Below is a small trained network, with its code and all its weights. Each question gives an input and a target symbol and asks what happens when units are switched off, that is, made to give their printed mean instead of their output.

import numpy as np


def w(rows, s, z=0):
    codes = np.array(rows[::2]) - 128.0
    scale = np.full(codes.shape[1], s)
    scale[-1] = z or s
    return codes * scale


def norm(h):
    return h / np.sqrt((h * h).mean(-1, keepdims=True) + 1e-5)


def f(y):
    return y / 2 * (1 + np.tanh(0.7978845608 * (y + 0.044715 * y**3)))


def softmax(a):
    e = np.exp(a - a.max(-1, keepdims=True))
    return e / e.sum(-1, keepdims=True)


def log_softmax(a):
    a = a - a.max(-1, keepdims=True)
    return a - np.log(np.exp(a).sum(-1, keepdims=True))


def net(x, mask):
    ids = ['ΘΣεημφω'.index(c) for c in x.split()]
    T = len(ids)
    res = E[ids] + P[:T]
    q, k, v = (norm(res) @ M[0].T for M in (Q, K, V))
    z = softmax(np.where(np.tri(T) > 0, q @ k.T / 2**0.5, -1e9)) @ v
    res = res + np.where(mask[0], z, O[0][:, -1]) @ O[0][:, :-1]
    y = f(norm(res) @ A[0][:, :-1].T + A[0][:, -1])
    res = res + np.where(mask[1:25], y, B[0][:, -1]) @ B[0][:, :-1]
    return log_softmax(norm(res)[-1] @ U[:, :-1].T + U[:, -1])


Q, K, V, O, A, B = {}, {}, {}, {}, {}, {}
E = w([
[84,196,174,155,185,96,161,112,159],'Θ',
[209,120,138,178,200,220,172,83,158],'Σ',
[72,117,56,136,165,196,169,152,157],'ε',
[213,156,162,199,180,141,177,120,178],'η',
[176,194,112,147,153,100,140,160,186],'μ',
[179,135,116,79,148,121,167,2,163],'φ',
[218,168,150,185,161,198,138,89,121],'ω',
],0.0044)
P = w([
[128,180,71,121,95,97,199,136,82],'0',
[218,89,160,22,253,199,53,181,144],'1',
[116,208,105,155,149,174,50,29,160],'2',
[120,127,86,155,89,78,168,163,74],'3',
[161,75,185,33,140,132,204,168,225],'4',
[97,131,101,187,162,96,75,61,202],'5',
[112,103,87,160,91,67,140,174,58],'6',
[140,96,203,28,91,164,232,196,227],'7',
[121,138,126,189,147,79,84,87,173],'8',
[111,73,96,161,107,55,122,184,43],'9',
[124,119,222,27,60,185,246,235,219],'10',
[128,145,143,201,138,79,84,113,161],'11',
],0.0049)
Q[0] = w([
[163,74,145,92,143,94,141,167,170],'h1',
[142,124,112,142,156,132,2,105,65],'h1',
],0.0093)
K[0] = w([
[174,124,139,169,85,50,118,94,103],'h1',
[146,254,127,82,93,218,192,99,193],'h1',
],0.0081)
V[0] = w([
[190,97,163,145,105,1,130,253,69],'h1',
[224,166,225,111,108,92,111,8,130],'h1',
],0.0039)
O[0] = w([
[129,66,76,175,238,104,3,81,139,119],'h1',
[53,96,105,161,31,172,75,138,244,3],'h1',
],0.0045,0.0032)
A[0] = w([
[123,87,208,87,138,157,134,115,101,68],'n1',
[119,203,193,170,98,118,69,57,163,74],'n2',
[76,139,70,142,134,140,126,136,92,79],'n3',
[157,184,224,99,155,81,134,90,115,48],'n4',
[108,123,77,107,71,116,163,91,61,105],'n5',
[170,93,131,134,144,147,83,51,120,84],'n6',
[146,112,125,84,188,110,124,76,72,84],'n7',
[145,141,158,156,188,108,169,136,161,118],'n8',
[133,94,154,78,151,162,141,141,171,60],'n9',
[159,114,209,153,106,111,63,103,156,136],'n10',
[154,152,142,60,95,171,123,150,153,134],'n11',
[111,87,136,148,132,110,2,73,177,76],'n12',
[164,129,129,66,50,112,133,141,140,110],'n13',
[58,138,84,132,137,57,104,93,108,85],'n14',
[139,84,244,48,30,162,137,188,148,3],'n15',
[155,150,172,163,128,76,146,106,125,130],'n16',
[100,127,172,103,143,169,147,112,136,121],'n17',
[99,116,130,116,103,166,74,112,210,60],'n18',
[162,95,77,151,122,162,147,122,111,122],'n19',
[153,143,176,130,20,138,106,179,121,108],'n20',
[137,164,168,161,119,133,76,73,203,147],'n21',
[194,140,205,100,156,173,149,180,143,137],'n22',
[164,146,38,83,105,113,125,161,31,29],'n23',
[123,147,113,93,144,172,169,150,123,131],'n24',
],0.0078,0.0051)
B[0] = w([
[135,77,66,73,151,65,157,199,153,125],'n1',
[112,100,145,213,94,207,137,114,189,165],'n2',
[139,80,80,102,144,196,181,162,136,137],'n3',
[158,94,90,76,79,220,157,136,183,165],'n4',
[78,62,100,135,180,132,41,103,126,157],'n5',
[91,183,105,142,125,127,80,129,133,127],'n6',
[105,142,238,180,107,122,94,126,122,162],'n7',
[134,124,142,100,114,131,54,150,94,253],'n8',
[127,181,55,174,119,119,140,100,72,150],'n9',
[112,72,95,144,222,99,147,205,64,144],'n10',
[87,99,134,155,142,84,145,163,110,148],'n11',
[221,102,122,166,126,183,144,254,171,136],'n12',
[144,92,149,132,176,84,79,184,126,119],'n13',
[112,165,108,141,42,99,206,111,125,129],'n14',
[235,207,149,218,165,212,33,135,150,124],'n15',
[76,140,113,164,167,112,115,138,84,189],'n16',
[169,164,115,145,108,77,97,149,127,145],'n17',
[66,149,176,82,60,199,201,62,81,136],'n18',
[151,102,200,68,120,124,138,156,164,156],'n19',
[113,205,138,122,107,222,102,28,167,115],'n20',
[90,106,93,122,96,188,173,73,105,196],'n21',
[89,136,124,117,72,120,157,82,164,237],'n22',
[179,140,56,92,86,187,125,113,214,170],'n23',
[163,85,143,149,127,118,88,135,126,197],'n24',
],0.0065,0.0054)
U = w([
[36,55,80,51,114,26,38,41,151,35],'Θ',
[210,202,26,158,53,43,97,155,205,91],'Σ',
[178,82,254,61,65,82,190,167,196,159],'ε',
[155,32,24,74,208,230,203,200,124,43],'η',
[187,142,209,224,222,145,64,216,100,254],'μ',
[137,221,183,146,54,226,85,42,146,226],'φ',
[16,120,78,133,77,124,249,76,16,134],'ω',
],0.0072,0.0038)

Each question gives the input, a string of symbols that net reads in full, and the target symbol t.
The units are the heads (2 rows each of Q, K, V and O) and the neurons (one row each of A and B). Each row of codes is followed by its name. A weight is (code - 128) times the scale printed after its matrix; where a second scale follows, it is the last column's (O, A, B and U).
mask holds one flag per unit, heads first, then neurons. A switched-off unit (its flag False) gives its mean, the last column of its rows in O or B, instead of its output. The means were averaged over made-up inputs and are rounded, as every weight is.
A unit's drop is (log p(t) with every unit on - log p(t) with that unit switched off) / (log p(t) with every unit on - log p(t) with every unit switched off).
The circuit of an input: a set's keep is (log p(t) with only the set's units on - log p(t) with every unit switched off) / (log p(t) with every unit on - log p(t) with every unit switched off). Starting from the 12 units with the biggest drops (on a tie, the unit counted first), units are removed one at a time, each time the one whose removal leaves the highest keep (on an exact tie, the one counted first), for as long as the keep stays at least 0.8.
units of the circuit, in order: the units of the circuit, biggest drop first
most important unit: the unit with the biggest drop
k most important neurons: the k neurons with the biggest drops, biggest first
input η ε φ μ ε η η ε Θ μ Σ, target μ: units of the circuit, in order : (h1; n7)
input μ ε ω η η μ, target ω: 2 most important neurons : (n21; n18)
input φ η ε μ η ε Σ η, target Σ: 2 most important neurons : (n9; n22)
input ε ω ε ε η μ η η ε φ φ, target φ: units of the circuit, in order : (n15)
input ε η φ ε η Θ Σ Σ, target Σ: 3 most important neurons : (n9; n22; n15)
input η ε η ε ω ω, target ω: units of the circuit, in order : (h1; n10; n18)
input η μ Θ η Θ Θ ε ε, target ε: units of the circuit, in order : (h1; n22; n7; n21)
input Θ η ε φ Θ, target φ: units of the circuit, in order : (h1; n15)
input ε μ ε, target ω: units of the circuit, in order : (n11; h1)
input φ ε μ η ε Σ ε η Σ, target ω: units of the circuit, in order : (h1; n21)
input ε ε η φ μ, target φ: 2 most important neurons : (n15; n18)
input η η ω φ Σ ε φ ε ω, target ω: 2 most important neurons : (n21; n10)
input Σ Θ ε Σ μ φ Σ η φ η η Θ, target ω: 3 most important neurons : (n21; n10; n16)
input ε Σ μ ε ε ε Θ ε μ Θ Θ, target Θ: most important unit : h1
input ω Σ ε μ Θ ε η μ η φ ε, target φ: units of the circuit, in order : (h1; n15; n18)
input ε ε η ε Θ η, target ω: 2 most important neurons : (n21; n16)
input μ ε ε φ φ, target φ: units of the circuit, in order : (h1; n15)
input η ε ε, target ω: 2 most important neurons : (n11; n15)
input φ η η ε η η ε μ μ η ω, target η: 3 most important neurons : (n12; n10; n22)
input ε ω ε ε ε ε φ ε, target φ: most important unit : h1
input ε ε μ Σ ε, target Σ: 3 most important neurons : (n9; n15; n22)
input Θ φ ε μ η Σ Σ ε, target Σ: 2 most important neurons : (n9; n15)
